Here is a tiny trained network, its code and every weight. The questions are about switching its units off for an input and a target symbol, where a switched-off unit gives its printed mean instead of its output.

import numpy as np


def w(rows, s, z=0):
    codes = np.array(rows[::2]) - 128.0
    scale = np.full(codes.shape[1], s)
    scale[-1] = z or s
    return codes * scale


def norm(h):
    return h / np.sqrt((h * h).mean(-1, keepdims=True) + 1e-5)


def softmax(a):
    e = np.exp(a - a.max(-1, keepdims=True))
    return e / e.sum(-1, keepdims=True)


def log_softmax(a):
    a = a - a.max(-1, keepdims=True)
    return a - np.log(np.exp(a).sum(-1, keepdims=True))


def net(x, mask):
    ids = ['ΔΞΠαβγεζηθλμστψω'.index(c) for c in x.split()]
    T = len(ids)
    res = E[ids] + P[:T]
    u = 0
    for l in range(2):
        r = norm(res)
        for j in range(3):
            rows = slice(2 * j, 2 * j + 2)
            q, k, v = (r @ M[l][rows].T for M in (Q, K, V))
            z = softmax(np.where(np.tri(T) > 0, q @ k.T / 2**0.5, -1e9)) @ v
            o = O[l][rows]
            res = res + np.where(mask[u + j], z, o[:, -1]) @ o[:, :-1]
        u += 3
    return log_softmax(norm(res)[-1] @ U[:, :-1].T + U[:, -1])


Q, K, V, O = {}, {}, {}, {}
E = w([
[100,152,3,64,86,83,99],'Δ',
[101,140,140,140,169,127,158],'Ξ',
[128,111,132,139,136,63,220],'Π',
[152,80,172,217,87,125,66],'α',
[118,87,144,102,221,126,181],'β',
[48,124,159,133,195,106,188],'γ',
[109,101,152,145,151,141,226],'ε',
[88,149,146,153,145,76,197],'ζ',
[147,111,173,88,91,81,45],'η',
[144,111,124,127,181,100,148],'θ',
[117,97,13,184,96,190,107],'λ',
[91,76,144,113,186,53,239],'μ',
[139,122,136,143,158,112,187],'σ',
[132,157,176,43,58,246,125],'τ',
[160,86,126,107,170,99,208],'ψ',
[90,133,131,125,198,107,130],'ω',
],0.0029)
P = w([
[197,188,126,134,181,144,71],'0',
[49,41,136,99,172,95,236],'1',
[36,37,147,106,155,95,205],'2',
[28,33,151,106,142,100,202],'3',
[46,28,156,110,126,107,192],'4',
[31,32,148,116,117,95,172],'5',
[44,45,152,117,102,105,170],'6',
[44,39,152,124,80,99,164],'7',
[36,34,151,125,68,95,158],'8',
[33,55,160,132,54,100,154],'9',
[35,51,155,126,32,98,142],'10',
[44,57,159,124,16,100,133],'11',
[38,41,160,126,4,106,128],'12',
[48,60,169,121,21,104,137],'13',
],0.0018)
Q[0] = w([
[191,196,59,164,198,164,81],'0.h1',
[190,173,30,155,61,226,2],'0.h1',
[166,151,105,174,114,108,65],'0.h2',
[151,177,117,115,131,145,131],'0.h2',
[111,152,112,159,138,109,188],'0.h3',
[64,70,156,114,42,101,174],'0.h3',
],0.0084)
K[0] = w([
[116,124,136,131,222,111,180],'0.h1',
[174,161,141,124,254,133,147],'0.h1',
[115,143,73,106,133,147,163],'0.h2',
[120,117,99,153,129,100,133],'0.h2',
[94,101,110,134,54,141,115],'0.h3',
[157,162,104,146,104,143,78],'0.h3',
],0.012)
V[0] = w([
[108,103,252,131,135,157,101],'0.h1',
[130,129,126,235,137,208,176],'0.h1',
[100,96,104,126,143,107,184],'0.h2',
[123,131,12,125,161,144,109],'0.h2',
[158,137,220,95,125,58,185],'0.h3',
[77,206,119,128,150,90,125],'0.h3',
],0.0039)
O[0] = w([
[126,123,252,140,160,121,157,209],'0.h1',
[146,100,126,220,128,221,145,114],'0.h1',
[92,96,85,109,157,122,187,250],'0.h2',
[170,158,175,132,194,123,180,46],'0.h2',
[186,196,175,132,82,88,174,114],'0.h3',
[79,199,92,144,149,122,154,95],'0.h3',
],0.0038,0.0024)
Q[1] = w([
[63,67,135,111,119,103,208],'1.h1',
[194,191,116,142,141,150,47],'1.h1',
[91,100,148,165,231,47,208],'1.h2',
[238,254,129,148,185,172,104],'1.h2',
[188,211,133,169,201,157,160],'1.h3',
[91,46,169,103,84,138,93],'1.h3',
],0.0079)
K[1] = w([
[205,208,120,165,133,149,93],'1.h1',
[55,51,144,96,123,105,168],'1.h1',
[53,64,166,103,2,144,103],'1.h2',
[99,121,131,129,212,108,245],'1.h2',
[31,13,113,84,64,111,128],'1.h3',
[205,252,68,145,159,117,98],'1.h3',
],0.0072)
V[1] = w([
[41,2,173,113,69,143,241],'1.h1',
[220,158,140,220,124,227,155],'1.h1',
[72,88,111,204,131,40,204],'1.h2',
[86,167,100,28,112,209,222],'1.h2',
[233,32,160,46,227,125,117],'1.h3',
[239,84,42,112,12,92,186],'1.h3',
],0.0034)
O[1] = w([
[107,98,146,130,210,137,254,41],'1.h1',
[187,157,135,184,73,184,130,208],'1.h1',
[204,177,91,184,190,93,111,250],'1.h2',
[150,209,103,66,93,215,169,207],'1.h2',
[234,98,139,61,192,169,89,222],'1.h3',
[182,60,89,122,36,87,168,32],'1.h3',
],0.0047,0.0021)
U = w([
[83,143,14,44,112,70,91,162],'Δ',
[117,212,132,187,113,165,85,48],'Ξ',
[159,110,83,146,58,59,191,96],'Π',
[132,51,216,232,140,99,85,222],'α',
[208,139,155,80,232,174,120,156],'β',
[39,203,149,170,213,128,182,122],'γ',
[156,118,141,198,107,185,220,41],'ε',
[71,199,94,209,67,84,168,102],'ζ',
[104,121,202,63,120,2,87,149],'η',
[200,158,113,110,104,119,37,61],'θ',
[84,45,28,170,146,216,92,199],'λ',
[132,80,108,95,176,66,228,68],'μ',
[196,159,110,185,44,149,116,92],'σ',
[85,131,203,49,59,209,155,255],'τ',
[242,77,103,87,96,112,153,54],'ψ',
[97,206,128,121,172,126,53,31],'ω',
],0.0097,0.003)

Each question gives the input, a string of symbols that net reads in full, and the target symbol t.
The units are the heads (2 rows each of Q, K, V and O). Each row of codes is followed by its name. A weight is (code - 128) times the scale printed after its matrix; where a second scale follows, it is the last column's (O and U).
mask holds one flag per head, layer by layer. A switched-off head (its flag False) gives its mean, the last column of its rows in O, instead of its output. The means were averaged over made-up inputs and are rounded, as every weight is.
A unit's drop is (log p(t) with every unit on - log p(t) with that unit switched off) / (log p(t) with every unit on - log p(t) with every unit switched off).
The circuit of an input: a set's keep is (log p(t) with only the set's units on - log p(t) with every unit switched off) / (log p(t) with every unit on - log p(t) with every unit switched off). Starting from all 6 units, units are removed one at a time, each time the one whose removal leaves the highest keep (on an exact tie, the one counted first), for as long as the keep stays at least 0.8.
circuit, biggest first: the units of the circuit, biggest drop first
unit that matters most: the unit with the biggest drop
which heads matter: for each layer, one digit per head in row order, 1 if its drop is at least 0.15 and else 0, layers parted by /
drop when u is switched off: that unit's drop, to one decimal
input β σ β γ η σ η β λ τ, target β: which heads matter => 000 / 001
input γ β η η η ω, target η: unit that matters most => 0.h1
input Π β ψ Ξ μ, target Π: which heads matter => 101 / 001
input ψ ε λ λ ω ε τ λ Π γ ω μ γ, target λ: which heads matter => 101 / 000
input β γ ω λ μ ζ λ α γ τ γ, target β: which heads matter => 000 / 001
input μ θ Ξ σ σ Π β γ η σ β Δ ψ σ, target μ: which heads matter => 000 / 100
input Ξ ζ μ μ β Ξ, target Ξ: which heads matter => 000 / 100
input β μ λ β α μ μ η Δ α, target β: which heads matter => 000 / 001
input τ ε μ σ τ Δ ω α λ θ, target τ: which heads matter => 010 / 010
input Π ω α η β, target η: which heads matter => 100 / 000
input τ Ξ μ, target τ: which heads matter => 000 / 010
input θ μ β γ β β ε β β ζ ψ ζ, target θ: which heads matter => 000 / 100
input σ ψ γ Π β τ ζ Π λ Π ζ, target σ: which heads matter => 100 / 100
input λ β μ ζ Ξ θ ε τ Ξ ζ α, target λ: unit that matters most => 0.h3
input σ ε β λ γ θ ψ α γ β Ξ ψ, target α: which heads matter => 000 / 010
input λ μ τ λ Δ τ Ξ σ ε ψ ζ Δ μ, target Δ: which heads matter => 101 / 000
input σ β μ Δ β τ γ, target τ: which heads matter => 000 / 010
input ζ β γ γ λ ε λ μ Π α γ τ, target ζ: circuit, biggest first => [1.h3 0.h3]
input ε τ β λ μ μ β Π σ β, target ε: circuit, biggest first => [1.h1 0.h1]
input θ β β γ Ξ σ, target θ: unit that matters most => 1.h1
input η θ β, target η: circuit, biggest first => [0.h1 0.h2]
input τ ε β Ξ, target τ: drop when 1.h2 is switched off => 0.8
input ζ σ θ μ λ λ β α ε ω α β, target α: drop when 1.h3 is switched off => -0.1
input γ ζ Π τ λ μ γ ζ θ σ η β, target γ: drop when 0.h3 is switched off => 0.1
input τ Δ β τ α, target τ: drop when 1.h2 is switched off => 0.8
